Below are the code and all the weights of a small trained network. Each question names an input and a class and asks about switching units off, where a switched-off unit gives its printed mean instead of its output.

import numpy as np


def w(rows, s, z=0):
    codes = np.array(rows[::2]) - 128.0
    scale = np.full(codes.shape[1], s)
    scale[-1] = z or s
    return codes * scale


def f(y):
    return y / 2 * (1 + np.tanh(0.7978845608 * (y + 0.044715 * y**3)))


def log_softmax(a):
    a = a - a.max(-1, keepdims=True)
    return a - np.log(np.exp(a).sum(-1, keepdims=True))


def net(x, mask):
    res = np.array(x, float).reshape(1, 5) / 4 @ E
    y = f(res @ A[0][:, :-1].T + A[0][:, -1])
    res = res + np.where(mask, y, B[0][:, -1]) @ B[0][:, :-1]
    return log_softmax(res[-1] @ U[:, :-1].T + U[:, -1])


A, B = {}, {}
E = w([
[248,136,91,223,211,131,139,159],'x0',
[155,131,239,163,153,38,142,125],'x1',
[81,124,186,89,253,109,130,125],'x2',
[73,133,91,219,138,221,130,122],'x3',
[167,126,163,74,124,185,127,156],'x4',
],0.006)
A[0] = w([
[115,125,70,191,111,177,128,125,4],'neuron 0',
[99,129,106,103,89,105,130,121,72],'neuron 1',
[154,131,120,148,196,129,127,133,89],'neuron 2',
[176,125,129,110,104,116,140,130,71],'neuron 3',
[92,128,173,107,154,91,130,119,78],'neuron 4',
[97,130,117,26,146,173,130,128,19],'neuron 5',
[126,121,112,141,123,142,118,125,76],'neuron 6',
[146,132,119,114,74,95,123,125,86],'neuron 7',
[218,125,140,111,104,110,133,135,103],'neuron 8',
[177,127,135,114,102,116,125,140,57],'neuron 9',
[92,124,205,69,178,61,126,127,70],'neuron 10',
[123,134,213,181,141,196,127,131,59],'neuron 11',
[117,128,139,185,146,77,126,121,58],'neuron 12',
[97,120,111,141,80,62,128,123,50],'neuron 13',
[133,131,132,177,156,96,128,124,139],'neuron 14',
[189,127,118,150,250,114,130,133,70],'neuron 15',
[180,125,137,114,105,118,123,131,71],'neuron 16',
[106,128,56,115,115,207,131,130,105],'neuron 17',
],0.021,0.0039)
B[0] = w([
[104,211,97,162,188,154,173,116,204],'neuron 0',
[137,118,65,65,108,93,111,128,157],'neuron 1',
[180,116,64,134,119,73,145,131,189],'neuron 2',
[164,139,154,119,116,173,110,123,146],'neuron 3',
[109,149,176,85,164,93,148,128,180],'neuron 4',
[89,48,187,130,83,95,39,134,185],'neuron 5',
[117,139,114,131,143,134,123,123,137],'neuron 6',
[161,140,98,80,83,169,146,123,156],'neuron 7',
[219,142,167,139,132,181,74,139,180],'neuron 8',
[164,143,155,128,117,176,111,127,146],'neuron 9',
[96,215,188,71,221,95,169,115,236],'neuron 10',
[135,33,125,96,157,213,214,148,177],'neuron 11',
[79,113,171,199,80,96,122,126,163],'neuron 12',
[107,157,91,103,43,124,171,108,156],'neuron 13',
[124,101,171,201,99,86,124,133,176],'neuron 14',
[229,96,41,141,134,4,134,141,248],'neuron 15',
[166,146,156,130,118,172,108,133,148],'neuron 16',
[51,130,97,173,183,158,34,129,221],'neuron 17',
],0.03,0.013)
U = w([
[122,149,51,17,3,107,161,79,57],'0',
[91,179,244,28,198,73,192,109,194],'1',
[57,199,60,185,207,193,120,113,122],'2',
[64,119,214,209,13,106,194,95,102],'3',
[131,7,158,114,154,211,252,172,127],'4',
[45,31,156,111,120,134,12,140,6],'5',
[230,95,67,173,151,29,156,168,202],'6',
[241,168,196,91,71,230,90,140,193],'7',
],0.0046,0.0012)

Each question gives the input, the list of numbers given to net, and the class t.
The units are the neurons (one row each of A and B). Each row of codes is followed by its name. A weight is (code - 128) times the scale printed after its matrix; where a second scale follows, it is the last column's (A, B and U).
mask holds one flag per neuron, in row order. A switched-off neuron (its flag False) gives its mean, the last column of its row in B, instead of its output. The means were averaged over made-up inputs and are rounded, as every weight is.
A unit's drop is (log p(t) with every unit on - log p(t) with that unit switched off) / (log p(t) with every unit on - log p(t) with every unit switched off).
The circuit of an input: a set's keep is (log p(t) with only the set's units on - log p(t) with every unit switched off) / (log p(t) with every unit on - log p(t) with every unit switched off). Starting from the 12 units with the biggest drops (on a tie, the unit counted first), units are removed one at a time, each time the one whose removal leaves the highest keep (on an exact tie, the one counted first), for as long as the keep stays at least 0.8.
circuit, biggest first: the units of the circuit, biggest drop first
k most important neurons: the k neurons with the biggest drops, biggest first
drop when u is switched off: that unit's drop, to one decimal
input [-1,-3,7,5,-1], class 5: circuit, biggest first	neuron 5; neuron 10; neuron 15
input [-7,-7,-4,4,-3], class 2: 2 most important neurons	neuron 0; neuron 17
input [4,4,-1,8,7], class 4: circuit, biggest first	neuron 11
input [2,-4,3,2,3], class 5: circuit, biggest first	neuron 10; neuron 17; neuron 15
input [-6,-6,1,-7,-7], class 0: 2 most important neurons	neuron 13; neuron 1
input [0,-4,7,0,5], class 5: 2 most important neurons	neuron 5; neuron 0
input [3,3,1,-8,0], class 1: 2 most important neurons	neuron 10; neuron 4
input [2,-2,5,8,2], class 2: 3 most important neurons	neuron 17; neuron 0; neuron 5
input [-6,8,0,7,8], class 4: 2 most important neurons	neuron 11; neuron 0
input [-5,-8,1,8,5], class 5: 2 most important neurons	neuron 5; neuron 10
input [1,3,-3,-4,-6], class 3: 2 most important neurons	neuron 12; neuron 15
input [-2,-4,5,-2,-2], class 1: 2 most important neurons	neuron 17; neuron 10
input [-4,2,5,7,7], class 4: drop when neuron 11 is switched off	1.3
input [1,6,0,-5,1], class 1: circuit, biggest first	neuron 10
input [-7,3,-6,-7,4], class 7: drop when neuron 8 is switched off	0.1
input [2,-8,2,-8,6], class 5: drop when neuron 5 is switched off	0.9
input [2,-6,-7,4,6], class 2: drop when neuron 15 is switched off	0.0
